Here is a tiny trained network, its code and every weight. The questions are about switching its units off for an input and a target symbol, where a switched-off unit gives its printed mean instead of its output.

import numpy as np


def w(rows, s, z=0):
    codes = np.array(rows[::2]) - 128.0
    scale = np.full(codes.shape[1], s)
    scale[-1] = z or s
    return codes * scale


def f(y):
    return np.maximum(y, 0)


def softmax(a):
    e = np.exp(a - a.max(-1, keepdims=True))
    return e / e.sum(-1, keepdims=True)


def log_softmax(a):
    a = a - a.max(-1, keepdims=True)
    return a - np.log(np.exp(a).sum(-1, keepdims=True))


def net(x, mask):
    ids = ['ΠΣαβεηλτω'.index(c) for c in x.split()]
    T = len(ids)
    res = E[ids] + P[:T]
    u = 0
    for l in range(3):
        q, k, v = (res @ M[l].T for M in (Q, K, V))
        z = softmax(np.where(np.tri(T) > 0, q @ k.T / 2**0.5, -1e9)) @ v
        res = res + np.where(mask[u], z, O[l][:, -1]) @ O[l][:, :-1]
        u += 1
        y = f(res @ A[l][:, :-1].T + A[l][:, -1])
        res = res + np.where(mask[u : u + 8], y, B[l][:, -1]) @ B[l][:, :-1]
        u += 8
    return log_softmax(res[-1] @ U[:, :-1].T + U[:, -1])


Q, K, V, O, A, B = {}, {}, {}, {}, {}, {}
E = w([
[62,159,134,190,113,137,112],'Π',
[133,175,164,66,161,176,22],'Σ',
[141,76,73,159,128,4,58],'α',
[177,144,132,168,183,125,38],'β',
[171,177,112,206,188,188,113],'ε',
[176,105,196,184,129,139,117],'η',
[151,28,51,141,186,138,151],'λ',
[51,128,138,3,189,57,190],'τ',
[96,71,143,175,179,57,105],'ω',
],0.019)
P = w([
[59,145,97,49,96,141,85],'0',
[62,137,130,78,110,145,93],'1',
[91,136,139,99,123,139,117],'2',
[94,116,145,101,140,117,129],'3',
[97,106,152,116,162,111,141],'4',
[97,94,155,129,179,105,152],'5',
[108,78,153,133,197,93,170],'6',
[119,66,165,144,222,91,184],'7',
[114,57,157,157,239,88,188],'8',
[116,54,170,166,254,77,187],'9',
],0.008)
Q[0] = w([
[197,156,118,106,10,129,193],'0.h0',
[173,130,154,130,101,156,109],'0.h0',
],0.014)
K[0] = w([
[101,149,62,166,11,161,77],'0.h0',
[148,99,162,125,54,105,128],'0.h0',
],0.013)
V[0] = w([
[88,28,144,125,72,149,253],'0.h0',
[137,98,174,68,147,137,103],'0.h0',
],0.0063)
O[0] = w([
[231,236,86,180,120,83,140,155],'0.h0',
[254,113,139,14,166,90,162,252],'0.h0',
],0.0087,0.0032)
A[0] = w([
[194,185,208,69,126,219,120,61],'0.n0',
[148,109,119,158,128,19,93,76],'0.n1',
[204,122,145,134,107,90,254,77],'0.n2',
[30,91,45,65,153,68,67,123],'0.n3',
[107,240,154,37,57,159,123,130],'0.n4',
[141,110,75,133,36,44,103,4],'0.n5',
[179,128,231,173,72,80,64,70],'0.n6',
[223,163,130,83,87,43,102,153],'0.n7',
],0.0056,0.0028)
B[0] = w([
[116,66,53,116,28,96,114,213],'0.n0',
[61,43,137,74,112,83,111,223],'0.n1',
[122,148,127,133,130,106,129,227],'0.n2',
[83,149,120,158,47,85,163,253],'0.n3',
[234,111,100,213,157,112,213,178],'0.n4',
[224,132,79,89,3,168,110,146],'0.n5',
[212,61,124,146,103,114,183,219],'0.n6',
[91,191,83,169,206,202,78,230],'0.n7',
],0.0069,0.004)
Q[1] = w([
[255,25,143,206,210,23,104],'1.h0',
[12,248,92,96,117,194,80],'1.h0',
],0.0051)
K[1] = w([
[154,142,133,90,152,72,230],'1.h0',
[116,134,68,108,149,161,1],'1.h0',
],0.0081)
V[1] = w([
[134,230,140,57,125,62,152],'1.h0',
[119,147,195,175,45,136,255],'1.h0',
],0.0047)
O[1] = w([
[8,48,55,206,3,113,32,247],'1.h0',
[110,129,31,120,145,87,122,17],'1.h0',
],0.0063,0.0013)
A[1] = w([
[121,127,139,49,67,109,157,152],'1.n0',
[213,153,250,92,161,196,49,172],'1.n1',
[55,30,70,253,153,203,52,36],'1.n2',
[110,111,135,183,15,36,157,100],'1.n3',
[73,197,182,201,46,161,210,145],'1.n4',
[170,122,139,211,217,199,31,252],'1.n5',
[52,125,181,159,190,125,222,198],'1.n6',
[122,76,184,250,42,178,163,39],'1.n7',
],0.0074,0.0042)
B[1] = w([
[238,82,197,110,120,130,181,154],'1.n0',
[65,88,58,242,86,131,143,214],'1.n1',
[74,125,150,2,186,153,187,206],'1.n2',
[72,224,153,178,104,177,143,185],'1.n3',
[135,18,81,181,128,159,61,141],'1.n4',
[137,103,138,69,29,56,170,254],'1.n5',
[164,98,103,104,38,58,198,193],'1.n6',
[208,223,137,117,129,147,37,163],'1.n7',
],0.0085,0.0096)
Q[2] = w([
[100,192,218,90,255,184,77],'2.h0',
[81,109,73,181,24,118,92],'2.h0',
],0.0083)
K[2] = w([
[126,176,124,96,52,249,67],'2.h0',
[207,144,122,155,116,50,254],'2.h0',
],0.0074)
V[2] = w([
[28,157,184,26,160,18,122],'2.h0',
[99,122,3,2,160,189,231],'2.h0',
],0.0059)
O[2] = w([
[119,167,191,195,227,124,124,254],'2.h0',
[240,51,56,53,239,254,148,244],'2.h0',
],0.0093,0.0048)
A[2] = w([
[72,186,151,131,116,112,114,49],'2.n0',
[104,95,197,93,106,147,89,207],'2.n1',
[102,88,176,60,123,145,121,3],'2.n2',
[155,233,109,108,210,159,155,79],'2.n3',
[238,159,109,142,101,85,147,103],'2.n4',
[133,138,87,150,69,127,83,173],'2.n5',
[64,121,255,58,140,118,124,102],'2.n6',
[214,70,209,78,140,64,98,109],'2.n7',
],0.009,0.0043)
B[2] = w([
[244,111,180,135,111,216,118,155],'2.n0',
[56,149,227,171,86,112,130,185],'2.n1',
[133,54,245,24,150,3,124,163],'2.n2',
[116,236,80,101,75,58,171,207],'2.n3',
[74,70,87,167,114,190,39,233],'2.n4',
[197,161,109,187,151,119,190,187],'2.n5',
[129,89,93,208,87,152,6,197],'2.n6',
[73,226,128,129,124,120,40,254],'2.n7',
],0.0066,0.009)
U = w([
[197,138,206,243,215,125,159,225],'Π',
[194,103,97,146,118,169,46,137],'Σ',
[2,179,81,138,94,211,114,34],'α',
[160,125,173,61,78,108,62,1],'β',
[183,199,166,110,112,130,138,135],'ε',
[127,194,172,112,71,196,66,149],'η',
[130,98,205,115,129,148,196,153],'λ',
[107,186,112,92,16,84,162,142],'τ',
[24,98,138,132,116,159,95,32],'ω',
],0.0075,0.0046)

Each question gives the input, a string of symbols that net reads in full, and the target symbol t.
The units are the heads (2 rows each of Q, K, V and O) and the neurons (one row each of A and B). Each row of codes is followed by its name. A weight is (code - 128) times the scale printed after its matrix; where a second scale follows, it is the last column's (O, A, B and U).
mask holds one flag per unit, layer by layer, with each layer's heads first. A switched-off unit (its flag False) gives its mean, the last column of its rows in O or B, instead of its output. The means were averaged over made-up inputs and are rounded, as every weight is.
A unit's drop is (log p(t) with every unit on - log p(t) with that unit switched off) / (log p(t) with every unit on - log p(t) with every unit switched off).
The circuit of an input: a set's keep is (log p(t) with only the set's units on - log p(t) with every unit switched off) / (log p(t) with every unit on - log p(t) with every unit switched off). Starting from the 12 units with the biggest drops (on a tie, the unit counted first), units are removed one at a time, each time the one whose removal leaves the highest keep (on an exact tie, the one counted first), for as long as the keep stays at least 0.8.
units of the circuit, in order: the units of the circuit, biggest drop first
unit that matters most: the unit with the biggest drop
top k neurons: the k neurons with the biggest drops, biggest first
k most important neurons of layer l: the k neurons of layer l with the biggest drops, biggest first
input λ Π λ τ Σ α, target α: units of the circuit, in order -> 1.h0, 1.n3, 1.n5
input β η ε ω ω β α, target Π: units of the circuit, in order -> 2.h0, 1.n6, 1.h0
input η α ε Π α η λ λ, target Σ: units of the circuit, in order -> 2.h0, 0.h0
input η β α η ε η Σ, target τ: top 2 neurons -> 1.n1, 1.n2
input α ε ω α β ε λ η, target Σ: top 3 neurons -> 1.n7, 2.n4, 1.n3
input η Σ α Π β Σ, target ω: unit that matters most -> 0.h0
input ε τ λ τ, target ε: top 3 neurons -> 2.n3, 1.n2, 0.n7
input η ω η, target Π: 3 most important neurons of layer 1 -> 1.n6, 1.n1, 1.n7
input η η ω η, target Π: units of the circuit, in order -> 2.h0, 1.n1, 0.n1
input ω Σ α β η τ ε ω, target ω: units of the circuit, in order -> 1.n2, 1.h0
input η λ τ ε, target ε: 4 most important neurons of layer 1 -> 1.n1, 1.n2, 1.n6, 1.n5
input ε β β ω β, target Π: units of the circuit, in order -> 1.n1, 2.h0
input η Π η λ ω η Σ η Π, target τ: 3 most important neurons of layer 0 -> 0.n3, 0.n6, 0.n7
input η Σ λ η τ η ε η, target η: unit that matters most -> 1.h0
input ω τ Σ Π η Π Σ ω, target ω: units of the circuit, in order -> 1.n2, 1.h0, 2.n6
input τ α η Π λ ε η Π α ε, target ε: 2 most important neurons of layer 2 -> 2.n3, 2.n4
input λ α η β, target τ: top 2 neurons -> 1.n5, 0.n6
input τ λ Σ β Σ, target Σ: top 2 neurons -> 0.n7, 0.n4
input λ η τ β ω α η η η α, target α: top 2 neurons -> 1.n3, 1.n2
input β ε η, target τ: units of the circuit, in order -> 2.h0
input ε Σ λ η Π ω η Σ, target Π: top 2 neurons -> 1.n6, 1.n1
input Π Π η η Π, target τ: 2 most important neurons of layer 1 -> 1.n2, 1.n6
input Π α α ε ε ω λ, target Π: top 2 neurons -> 1.n1, 0.n1
